Small tables with named rows and columns. After each table, cells are looked up by row and column.

rusanu
cols = gov, fepinum, lilo, paba, buraso, boreta, vimod, maletu
gedos: [-1220, 77, -2049, -3095, -2187, -121, 3120, -10]
suvekod: [907, 78, -2086, -755, 198, -2375, -5291, -279]
fas: [-3053, -3009, 1332, 2666, -1994, -983, -2749, -5244]
teli: [146, -2591, -3462, 2131, -4812, -1209, -977, 346]
lar: [5187, -435, 646, -2953, 582, -3413, -3780, 3799]
sis: [-103, -326, -476, 411, -2464, -3652, -386, -102]
bam: [-3340, -2576, -4125, 263, -920, -89, -1197, -3846]
lasa: [-5555, -2208, 332, -2237, -640, 272, 182, -5950]
setiru: [-3638, -2001, -1204, -929, -4416, -104, -3146, -2913]
gam: [93, -3644, -627, -2513, 284, -4307, -4766, -2737]
zatisud: [-1163, 530, -1469, -2124, -1609, -1342, 473, -1181]
viv: [796, 1219, -1165, 2854, -3716, -1620, -1036, 574]

suvekod, buraso => 198
viv, maletu => 574
sis, fepinum => -326
teli, paba => 2131
fas, buraso => -1994
suvekod, gov => 907
teli, gov => 146
setiru, maletu => -2913

vevi
columns: fivil, pil, guze, desigab, fol, gidip, suminob
fozoz: [124, 46, 94, 25, 40, 42, 160]
somi: [160, 75, 42, 46, 124, 25, 94]
zer: [39, 42, 124, 94, 133, 160, 40]
sas: [94, 153, 25, 75, 160, 46, 42]
zubab: [170, 160, 39, 124, 121, 40, 133]
mir: [46, 86, 153, 145, 25, 210, 75]
lazefov: [25, 145, 75, 210, 42, 153, 46]
kurog: [42, 210, 46, 153, 94, 75, 25]
babapup: [133, 94, 40, 160, 170, 124, 39]
tuzuk: [40, 25, 160, 42, 39, 94, 124]

lazefov, pil: 145
zer, desigab: 94
mir, fivil: 46
sas, gidip: 46
kurog, fol: 94
zer, guze: 124
zubab, guze: 39
fozoz, suminob: 160
babapup, fol: 170
lazefov, guze: 75
somi, desigab: 46
somi, fol: 124
zer, fivil: 39
fozoz, pil: 46
Row with the largest suminob: fozoz

lotes
fields: nodamob, rak, kovud, bodifa, saritas, lazigon
femefe: [2.87, 3.90, 3.87, 3.60, 4.90, 4.40]
pinu: [5.67, 4.69, 4.62, 4.30, 4.39, 4.43]
givum: [7.52, 7.65, 8.84, 8.06, 8.58, 8.49]
kuvag: [8.43, 7.05, 5.74, 3.93, 4.00, 2.46]
mogu: [4.67, 4.03, 3.86, 2.64, 3.46, 3.59]
davag: [7.28, 7.46, 7.00, 8.04, 7.76, 6.82]
gib: [6.31, 6.40, 6.43, 5.80, 6.23, 6.14]
potida: [4.07, 6.02, 5.28, 3.63, 3.51, 3.84]
lebemun: [6.57, 5.31, 4.22, 4.04, 1.24, 0.72]
kep: [6.12, 8.20, 6.55, 5.72, 3.51, 3.45]
zab: [5.79, 6.36, 5.97, 5.97, 5.78, 7.20]
zom: [7.55, 7.73, 7.25, 6.95, 6.70, 6.92]

femefe, rak: 3.90
potida, rak: 6.02
gib, nodamob: 6.31
davag, kovud: 7.00
zab, saritas: 5.78
davag, rak: 7.46
lebemun, lazigon: 0.72
kuvag, bodifa: 3.93
zom, lazigon: 6.92

kegite =
	fikir	zafalo	zizadu	bav	lonuna	zenu	sogeb	mafopal	todime	kasi
ledof	-0.03	1.23	4.95	1.73	-2.05	-2.50	0.52	0.61	0.53	3.13
ran	4.60	-1.05	-7.14	-1.11	2.89	7.11	3.98	-0.19	0.52	-2.12
gikamun	0.46	-3.86	-4.23	-3.18	3.24	5.81	1.87	1.45	0.62	-5.06
namot	-2.58	-0.88	7.08	0.58	-2.03	-2.79	-0.89	3.23	0.57	0.08
negi	5.62	0.09	-5.80	0.15	3.24	5.81	2.12	1.27	-0.16	-1.33
dumok	-0.05	1.76	-0.43	1.17	0.63	-0.16	0.68	-1.72	1.04	2.24
ravatig	0.18	-0.79	-0.69	0.14	0.23	2.29	0.33	-0.69	1.19	-0.46
lomefav	0.30	-0.98	2.53	0.39	-0.37	0.06	0.14	1.49	0.45	0.40
dup	0.82	-1.64	3.70	0.51	-0.50	0.38	0.04	5.01	-0.26	-1.63

gikamun, sogeb -> 1.87
ledof, lonuna -> -2.05
ledof, zafalo -> 1.23
dumok, zizadu -> -0.43
dup, todime -> -0.26
ran, sogeb -> 3.98
dup, kasi -> -1.63
namot, fikir -> -2.58
lomefav, mafopal -> 1.49
namot, mafopal -> 3.23

zus.tsv
	gesiv	gipaben	fuz	mivide	vofav	mitalo	pununel	kes	teg
reb	0.3	0.1	0.7	0.5	0.3	0.2	0.4	0.5	0.4
sovob	0.4	0.4	0.5	0.9	0.3	0.1	0.5	0.3	0.5
motase	0.6	0.5	0.2	0.4	0.4	0.5	0.4	0.5	0.5
mer	0.3	0.4	0.5	0.6	0.4	0.3	0.4	0.3	0.4
levob	0.4	0.5	0.3	0.3	0.4	0.5	0.4	0.2	0.4
diz	0.4	0.7	0.2	0.5	0.7	0.4	0.5	0.6	0.4
musofo	0.3	0.7	0.4	0.6	0.7	0.3	0.5	0.7	0.3
fatim	0.1	0.5	0.5	0.7	0.5	0.2	0.5	0.3	0.3

fatim, mitalo: 0.2
fatim, mivide: 0.7
sovob, fuz: 0.5
diz, kes: 0.6
motase, mitalo: 0.5
mer, pununel: 0.4
diz, teg: 0.4
fatim, gesiv: 0.1
motase, mivide: 0.4
Row with the largest mivide: sovob

